Here is a tiny trained network, its code and every weight. The questions are about switching its units off for an input and a class, where a switched-off unit gives its printed mean instead of its output.

import numpy as np


def w(rows, s, z=0):
    codes = np.array(rows[::2]) - 128.0
    scale = np.full(codes.shape[1], s)
    scale[-1] = z or s
    return codes * scale


def f(y):
    return np.maximum(y, 0)


def log_softmax(a):
    a = a - a.max(-1, keepdims=True)
    return a - np.log(np.exp(a).sum(-1, keepdims=True))


def net(x, mask):
    res = np.array(x, float).reshape(1, 3) / 4 @ E
    y = f(res @ A[0][:, :-1].T + A[0][:, -1])
    res = res + np.where(mask, y, B[0][:, -1]) @ B[0][:, :-1]
    return log_softmax(res[-1] @ U[:, :-1].T + U[:, -1])


A, B = {}, {}
E = w([
[98,250,174],'x0',
[46,69,112],'x1',
[141,196,74],'x2',
],0.012)
A[0] = w([
[5,111,149,254],'N0',
[122,190,64,71],'N1',
[111,57,74,226],'N2',
[150,96,211,255],'N3',
[148,151,100,41],'N4',
[137,134,111,78],'N5',
],0.015,0.0078)
B[0] = w([
[88,213,105,254],'N0',
[159,133,177,182],'N1',
[87,251,62,240],'N2',
[58,209,68,218],'N3',
[171,82,135,139],'N4',
[115,92,155,130],'N5',
],0.012,0.013)
U = w([
[100,237,63,210],'0',
[115,1,185,43],'1',
[225,166,202,129],'2',
[57,11,120,57],'3',
[239,129,57,84],'4',
[92,38,146,3],'5',
],0.011,0.0074)

Each question gives the input, the list of numbers given to net, and the class t.
The units are the neurons (one row each of A and B). Each row of codes is followed by its name. A weight is (code - 128) times the scale printed after its matrix; where a second scale follows, it is the last column's (A, B and U).
mask holds one flag per neuron, in row order. A switched-off neuron (its flag False) gives its mean, the last column of its row in B, instead of its output. The means were averaged over made-up inputs and are rounded, as every weight is.
A unit's drop is (log p(t) with every unit on - log p(t) with that unit switched off) / (log p(t) with every unit on - log p(t) with every unit switched off).
The circuit of an input: a set's keep is (log p(t) with only the set's units on - log p(t) with every unit switched off) / (log p(t) with every unit on - log p(t) with every unit switched off). Starting from all 6 units, units are removed one at a time, each time the one whose removal leaves the highest keep (on an exact tie, the one counted first), for as long as the keep stays at least 0.8.
circuit, biggest first: the units of the circuit, biggest drop first
most important unit: the unit with the biggest drop
top k neurons: the k neurons with the biggest drops, biggest first
drop of u: that unit's drop, to one decimal
input [-5,-5,5], class 4: circuit, biggest first : [N0 N3]
input [-4,-4,8], class 4: circuit, biggest first : [N0 N3 N2]
input [8,-3,1], class 2: circuit, biggest first : [N2 N0 N3]
input [0,-2,6], class 4: circuit, biggest first : [N2 N0 N3]
input [-7,-8,4], class 4: most important unit : N0
input [-3,-3,5], class 4: top 2 neurons : [N0 N3]
input [-1,-4,5], class 2: circuit, biggest first : [N2 N3 N0]
input [1,-4,7], class 2: drop of N3 : 0.1
input [-2,-7,4], class 4: drop of N2 : 0.2
input [-5,-6,8], class 2: drop of N1 : 0.1
